Here is a tiny trained network, its code and every weight. The questions are about switching its units off for an input and a class, where a switched-off unit gives its printed mean instead of its output.

import numpy as np


def w(rows, s, z=0):
    codes = np.array(rows[::2]) - 128.0
    scale = np.full(codes.shape[1], s)
    scale[-1] = z or s
    return codes * scale


def f(y):
    return np.maximum(y, 0)


def log_softmax(a):
    a = a - a.max(-1, keepdims=True)
    return a - np.log(np.exp(a).sum(-1, keepdims=True))


def net(x, mask):
    res = np.array(x, float).reshape(1, 4) / 4 @ E
    y = f(res @ A[0][:, :-1].T + A[0][:, -1])
    res = res + np.where(mask, y, B[0][:, -1]) @ B[0][:, :-1]
    return log_softmax(res[-1] @ U[:, :-1].T + U[:, -1])


A, B = {}, {}
E = w([
[189,131,155,175,182,198,118,79,220,207,226,164],'x0',
[180,144,117,43,129,108,11,1,66,97,145,151],'x1',
[167,238,150,130,73,140,124,132,206,92,31,224],'x2',
[159,91,178,216,41,35,129,94,151,97,181,118],'x3',
],0.0082)
A[0] = w([
[131,197,102,148,148,144,114,132,165,87,51,210,148],'n1',
[76,108,79,88,67,82,142,166,85,83,60,121,2],'n2',
[89,103,141,177,125,121,180,213,136,183,121,122,35],'n3',
[81,158,71,50,250,252,131,156,80,169,66,159,85],'n4',
[68,96,154,157,120,144,239,209,174,143,93,105,85],'n5',
[177,132,145,184,189,200,103,79,209,199,173,146,48],'n6',
[198,122,143,136,163,201,132,103,199,178,186,154,68],'n7',
[119,182,42,54,180,215,121,177,131,165,68,164,32],'n8',
[191,144,175,152,159,200,130,99,169,210,180,148,84],'n9',
[63,50,93,127,214,123,124,156,67,178,197,18,69],'n10',
[169,200,170,117,84,141,121,152,192,99,44,186,67],'n11',
[181,172,130,129,78,133,162,150,103,87,43,168,140],'n12',
[110,157,147,172,104,149,202,193,174,129,93,144,112],'n13',
[165,127,193,231,41,50,108,113,175,81,132,151,124],'n14',
[93,47,108,146,171,124,118,130,71,156,164,104,27],'n15',
[205,121,119,46,135,98,37,17,86,100,133,176,95],'n16',
[148,186,149,158,119,155,103,120,206,133,107,202,77],'n17',
[49,137,98,84,74,68,124,169,70,46,25,71,66],'n18',
[152,141,116,49,116,101,46,47,69,77,118,132,32],'n19',
[71,94,117,212,141,136,230,229,170,140,109,136,72],'n20',
[174,75,194,199,48,2,149,103,110,103,182,132,10],'n21',
],0.0069,0.0061)
B[0] = w([
[191,91,74,100,152,120,147,155,102,106,181,94,220],'n1',
[73,123,209,160,176,51,143,104,209,72,64,135,190],'n2',
[129,200,96,146,164,132,136,76,175,173,139,134,188],'n3',
[92,71,142,91,28,175,141,147,161,221,75,216,247],'n4',
[136,200,98,168,160,166,73,59,177,172,115,100,231],'n5',
[62,97,188,172,181,61,129,146,192,60,50,118,216],'n6',
[66,90,190,154,194,55,96,148,181,63,57,89,207],'n7',
[137,80,173,61,42,148,185,123,134,211,122,220,203],'n8',
[98,101,183,173,162,92,106,160,170,56,65,98,211],'n9',
[223,106,90,61,159,90,224,120,76,90,200,90,237],'n10',
[223,110,90,59,161,91,212,105,79,80,240,84,214],'n11',
[185,106,112,88,175,128,158,159,94,72,167,49,212],'n12',
[159,168,81,153,140,136,76,81,141,164,143,106,211],'n13',
[134,60,140,91,35,199,152,150,108,195,108,229,232],'n14',
[197,121,102,58,167,79,214,86,118,105,174,121,174],'n15',
[138,240,86,206,141,177,70,79,206,197,142,97,254],'n16',
[178,101,95,87,191,68,173,134,72,73,187,88,193],'n17',
[66,100,210,172,219,35,109,169,192,60,51,101,245],'n18',
[119,180,83,177,179,151,110,61,209,180,110,123,216],'n19',
[126,207,81,183,135,141,77,52,167,174,140,152,239],'n20',
[151,92,153,40,56,166,172,127,153,206,72,254,201],'n21',
],0.0066,0.0096)
U = w([
[135,247,95,163,145,138,94,66,147,165,131,112,104],'0',
[83,105,201,146,163,75,123,153,144,50,70,108,114],'1',
[194,106,97,74,149,99,184,128,108,86,215,97,102],'2',
[127,76,158,86,50,152,150,137,133,192,96,188,114],'3',
[138,113,110,146,106,157,90,181,105,121,148,94,252],'4',
[88,154,144,126,98,141,99,162,76,106,152,121,111],'5',
[91,136,142,141,90,176,113,159,80,84,142,103,110],'6',
],0.013,0.024)

Each question gives the input, the list of numbers given to net, and the class t.
The units are the neurons (one row each of A and B). Each row of codes is followed by its name. A weight is (code - 128) times the scale printed after its matrix; where a second scale follows, it is the last column's (A, B and U).
mask holds one flag per neuron, in row order. A switched-off neuron (its flag False) gives its mean, the last column of its row in B, instead of its output. The means were averaged over made-up inputs and are rounded, as every weight is.
A unit's drop is (log p(t) with every unit on - log p(t) with that unit switched off) / (log p(t) with every unit on - log p(t) with every unit switched off).
The circuit of an input: a set's keep is (log p(t) with only the set's units on - log p(t) with every unit switched off) / (log p(t) with every unit on - log p(t) with every unit switched off). Starting from the 12 units with the biggest drops (on a tie, the unit counted first), units are removed one at a time, each time the one whose removal leaves the highest keep (on an exact tie, the one counted first), for as long as the keep stays at least 0.8.
circuit, biggest first: the units of the circuit, biggest drop first
unit that matters most: the unit with the biggest drop
k most important neurons: the k neurons with the biggest drops, biggest first
drop when u is switched off: that unit's drop, to one decimal
input [4,-8,-8,-3], class 0: 3 most important neurons => [n20; n5; n3]
input [3,-1,2,-1], class 4: 2 most important neurons => [n18; n2]
input [-4,-5,-1,7], class 3: circuit, biggest first => [n21]
input [-6,-4,-7,1], class 2: 3 most important neurons => [n10; n15; n6]
input [8,3,-7,-3], class 1: 3 most important neurons => [n6; n7; n9]
input [6,-2,-1,6], class 1: 4 most important neurons => [n6; n7; n4; n9]
input [-5,-8,2,-8], class 0: 3 most important neurons => [n5; n20; n13]
input [-7,-7,-6,8], class 3: 4 most important neurons => [n21; n14; n16; n19]
input [-1,-7,-2,-7], class 0: 3 most important neurons => [n5; n20; n14]
input [-3,-5,3,-7], class 3: 3 most important neurons => [n4; n8; n16]
input [-5,-5,4,3], class 0: 3 most important neurons => [n20; n5; n13]
input [-7,-2,8,-2], class 2: drop when n12 is switched off => 0.4
input [-3,5,6,0], class 2: drop when n20 is switched off => 0.3
input [-2,-3,3,2], class 4: unit that matters most => n16
input [5,-3,5,-7], class 3: drop when n8 is switched off => 0.9
